Below are the code and all the weights of a small trained network. Each question names an input and a target symbol and asks about switching units off, where a switched-off unit gives its printed mean instead of its output.

import numpy as np


def w(rows, s, z=0):
    codes = np.array(rows[::2]) - 128.0
    scale = np.full(codes.shape[1], s)
    scale[-1] = z or s
    return codes * scale


def norm(h):
    return h / np.sqrt((h * h).mean(-1, keepdims=True) + 1e-5)


def f(y):
    return y / 2 * (1 + np.tanh(0.7978845608 * (y + 0.044715 * y**3)))


def softmax(a):
    e = np.exp(a - a.max(-1, keepdims=True))
    return e / e.sum(-1, keepdims=True)


def log_softmax(a):
    a = a - a.max(-1, keepdims=True)
    return a - np.log(np.exp(a).sum(-1, keepdims=True))


def net(x, mask):
    ids = ['αγδεζθλξψω'.index(c) for c in x.split()]
    T = len(ids)
    res = E[ids] + P[:T]
    u = 0
    for l in range(2):
        q, k, v = (norm(res) @ M[l].T for M in (Q, K, V))
        z = softmax(np.where(np.tri(T) > 0, q @ k.T / 2**0.5, -1e9)) @ v
        res = res + np.where(mask[u], z, O[l][:, -1]) @ O[l][:, :-1]
        u += 1
        y = f(norm(res) @ A[l][:, :-1].T + A[l][:, -1])
        res = res + np.where(mask[u : u + 16], y, B[l][:, -1]) @ B[l][:, :-1]
        u += 16
    return log_softmax(norm(res)[-1] @ U[:, :-1].T + U[:, -1])


Q, K, V, O, A, B = {}, {}, {}, {}, {}, {}
E = w([
[101,236,207,116,190,185],'α',
[152,197,232,137,137,201],'γ',
[49,174,164,117,159,113],'δ',
[46,222,126,99,239,114],'ε',
[164,146,202,158,95,174],'ζ',
[165,194,225,147,118,194],'θ',
[11,37,154,92,175,75],'λ',
[68,137,22,131,173,63],'ξ',
[123,34,144,177,9,92],'ψ',
[2,136,87,84,213,71],'ω',
],0.002)
P = w([
[39,151,102,225,115,168],'0',
[196,134,143,171,166,47],'1',
[31,157,104,213,93,183],'2',
[131,104,177,116,138,50],'3',
[37,154,108,171,87,178],'4',
[134,98,168,77,137,84],'5',
[36,154,95,177,85,197],'6',
[140,95,153,26,114,119],'7',
[35,152,99,170,90,182],'8',
[141,92,159,5,105,146],'9',
],0.003)
Q[0] = w([
[246,120,138,93,164,86],'0.h1',
[154,142,107,149,164,136],'0.h1',
],0.011)
K[0] = w([
[101,143,124,255,128,132],'0.h1',
[122,169,126,131,153,133],'0.h1',
],0.012)
V[0] = w([
[172,104,197,162,18,141],'0.h1',
[134,206,254,119,198,195],'0.h1',
],0.0039)
O[0] = w([
[46,125,164,187,182,185,184],'0.h1',
[93,136,253,140,120,72,2],'0.h1',
],0.0055,0.00099)
A[0] = w([
[110,143,178,108,107,67,153],'0.n1',
[171,143,160,147,98,63,99],'0.n2',
[163,135,119,119,104,98,150],'0.n3',
[126,148,151,131,142,134,30],'0.n4',
[171,124,158,81,185,77,36],'0.n5',
[134,130,129,133,125,132,145],'0.n6',
[145,126,86,126,140,115,95],'0.n7',
[136,136,133,133,254,120,3],'0.n8',
[190,122,149,117,103,118,132],'0.n9',
[156,194,132,146,132,150,74],'0.n10',
[140,115,135,112,142,120,33],'0.n11',
[130,127,129,132,125,130,132],'0.n12',
[163,107,134,105,152,107,50],'0.n13',
[110,194,133,146,140,138,124],'0.n14',
[134,102,160,142,177,160,134],'0.n15',
[149,139,99,117,156,118,159],'0.n16',
],0.0087,0.0043)
B[0] = w([
[226,98,69,131,189,135,254],'0.n1',
[133,150,91,61,227,159,152],'0.n2',
[115,147,149,107,208,102,139],'0.n3',
[95,83,148,149,84,182,71],'0.n4',
[64,79,154,4,51,225,149],'0.n5',
[124,123,123,116,141,123,137],'0.n6',
[135,114,181,103,125,146,113],'0.n7',
[148,171,97,144,249,83,132],'0.n8',
[91,144,82,187,203,89,121],'0.n9',
[119,133,57,135,100,73,97],'0.n10',
[83,119,140,188,102,171,70],'0.n11',
[121,125,124,121,137,125,131],'0.n12',
[62,116,130,202,120,172,90],'0.n13',
[133,40,118,154,103,100,174],'0.n14',
[170,138,93,29,131,141,161],'0.n15',
[172,90,176,70,151,156,145],'0.n16',
],0.0042,0.0022)
Q[1] = w([
[149,177,169,184,184,142],'1.h1',
[242,208,3,228,132,66],'1.h1',
],0.0039)
K[1] = w([
[55,150,167,206,133,144],'1.h1',
[1,143,95,132,83,245],'1.h1',
],0.0037)
V[1] = w([
[24,22,199,2,212,237],'1.h1',
[120,185,103,58,181,203],'1.h1',
],0.0015)
O[1] = w([
[88,106,67,249,4,117,119],'1.h1',
[128,120,195,241,133,125,6],'1.h1',
],0.0018,0.00021)
A[1] = w([
[109,254,127,112,115,72,57],'1.n1',
[163,132,100,208,131,131,94],'1.n2',
[89,169,99,175,156,251,17],'1.n3',
[149,141,84,93,90,223,60],'1.n4',
[79,134,177,167,167,145,132],'1.n5',
[155,112,97,148,132,95,111],'1.n6',
[116,92,176,120,97,143,112],'1.n7',
[210,118,154,130,117,147,89],'1.n8',
[72,185,131,146,73,156,83],'1.n9',
[121,114,125,133,137,134,104],'1.n10',
[111,101,120,145,143,130,102],'1.n11',
[143,178,201,57,188,214,48],'1.n12',
[128,129,139,135,111,161,116],'1.n13',
[119,116,119,154,115,135,107],'1.n14',
[153,156,191,156,182,79,1],'1.n15',
[175,182,131,78,203,168,73],'1.n16',
],0.0074,0.0049)
B[1] = w([
[136,52,101,103,63,124,88],'1.n1',
[114,90,151,75,160,140,139],'1.n2',
[100,3,58,223,111,120,173],'1.n3',
[148,181,117,125,180,166,177],'1.n4',
[197,134,136,123,120,181,139],'1.n5',
[103,120,160,100,135,160,166],'1.n6',
[152,132,83,103,133,119,143],'1.n7',
[68,114,143,126,130,108,110],'1.n8',
[74,165,152,119,175,91,178],'1.n9',
[124,144,133,124,117,125,114],'1.n10',
[126,150,138,115,117,123,127],'1.n11',
[130,49,149,104,145,62,214],'1.n12',
[121,136,112,145,158,121,115],'1.n13',
[125,143,133,114,143,112,128],'1.n14',
[124,143,57,184,36,40,115],'1.n15',
[142,96,121,121,189,100,250],'1.n16',
],0.0064,0.002)
U = w([
[159,222,54,65,129,236,20],'α',
[176,158,183,171,109,168,115],'γ',
[182,113,89,122,249,57,255],'δ',
[133,155,193,175,133,204,40],'ε',
[141,59,76,55,4,102,119],'ζ',
[60,59,37,216,140,179,148],'θ',
[156,140,122,204,62,7,109],'λ',
[2,229,143,116,119,69,125],'ξ',
[193,147,185,182,86,130,202],'ψ',
[68,55,241,61,153,166,99],'ω',
],0.0065,0.00059)

Each question gives the input, a string of symbols that net reads in full, and the target symbol t.
The units are the heads (2 rows each of Q, K, V and O) and the neurons (one row each of A and B). Each row of codes is followed by its name. A weight is (code - 128) times the scale printed after its matrix; where a second scale follows, it is the last column's (O, A, B and U).
mask holds one flag per unit, layer by layer, with each layer's heads first. A switched-off unit (its flag False) gives its mean, the last column of its rows in O or B, instead of its output. The means were averaged over made-up inputs and are rounded, as every weight is.
A unit's drop is (log p(t) with every unit on - log p(t) with that unit switched off) / (log p(t) with every unit on - log p(t) with every unit switched off).
The circuit of an input: a set's keep is (log p(t) with only the set's units on - log p(t) with every unit switched off) / (log p(t) with every unit on - log p(t) with every unit switched off). Starting from the 12 units with the biggest drops (on a tie, the unit counted first), units are removed one at a time, each time the one whose removal leaves the highest keep (on an exact tie, the one counted first), for as long as the keep stays at least 0.8.
units of the circuit, in order: the units of the circuit, biggest drop first
top k neurons: the k neurons with the biggest drops, biggest first
drop when u is switched off: that unit's drop, to one decimal
input θ ψ γ ψ ω ω ξ, target ζ: units of the circuit, in order	[0.h1; 1.n1; 0.n1]
input ψ ω α, target ζ: units of the circuit, in order	[0.h1; 1.n1]
input λ λ λ, target ξ: top 2 neurons	[1.n9; 1.n3]
input λ ω ξ ψ γ ω δ λ θ, target ξ: top 3 neurons	[0.n1; 1.n9; 1.n3]
input ε ε δ θ ξ α λ ζ ω, target ε: units of the circuit, in order	[0.h1; 1.n5]
input ω ω ψ ψ λ ε λ, target δ: units of the circuit, in order	[0.h1; 0.n1]
input γ ψ ω ψ, target ω: top neuron	[1.n6]
input ξ ζ ε, target ε: units of the circuit, in order	[0.h1; 1.n5]
input λ λ ε ω ω θ ω ε ξ ψ, target δ: units of the circuit, in order	[0.n9; 0.n5]
input ψ λ α δ ψ δ ε, target ω: top 3 neurons	[0.n14; 0.n1; 1.n6]
input θ ψ ζ λ α, target ξ: top 3 neurons	[0.n1; 1.n9; 1.n3]
input α α ψ, target λ: units of the circuit, in order	[1.n15; 0.h1; 0.n1]
input λ γ α α λ, target λ: units of the circuit, in order	[0.h1; 1.n15; 0.n1]
input ω ψ θ, target θ: top neuron	[1.n3]
input θ ψ γ λ ψ, target ξ: units of the circuit, in order	[1.n9; 0.n1]
input ψ ε λ δ ψ ξ ε δ γ, target ω: top 3 neurons	[0.n1; 1.n2; 0.n14]
input ψ δ α, target ω: top 3 neurons	[0.n14; 0.n1; 1.n2]
input ε ψ γ ε λ ε ω, target δ: units of the circuit, in order	[0.n1; 0.h1]
input ξ ψ λ ω ε, target ζ: units of the circuit, in order	[0.h1; 1.n1]
input δ γ ω λ ψ λ θ, target ξ: units of the circuit, in order	[0.n1; 1.n9]
input ψ ω ω ψ λ δ α, target ω: top 2 neurons	[0.n1; 0.n14]
input ψ ω γ ξ λ γ λ ε α ψ, target ω: top 3 neurons	[0.n5; 0.n9; 1.n6]
input ψ ψ ε ω λ λ γ, target ξ: top 2 neurons	[0.n1; 1.n9]
input ζ δ ψ λ δ, target ξ: top 2 neurons	[1.n9; 1.n3]
input ψ λ ε ψ λ λ ε, target ξ: top 4 neurons	[0.n1; 0.n14; 1.n3; 1.n9]
input ψ θ ψ λ ω ψ, target ζ: top 2 neurons	[0.n1; 0.n5]
input ψ λ ψ ψ ψ ζ ω ω ω, target ζ: top 2 neurons	[1.n1; 0.n5]
input ψ ξ δ, target α: drop when 1.n11 is switched off	0.0
input δ ψ ψ γ λ ψ ε, target θ: drop when 1.n3 is switched off	1.1
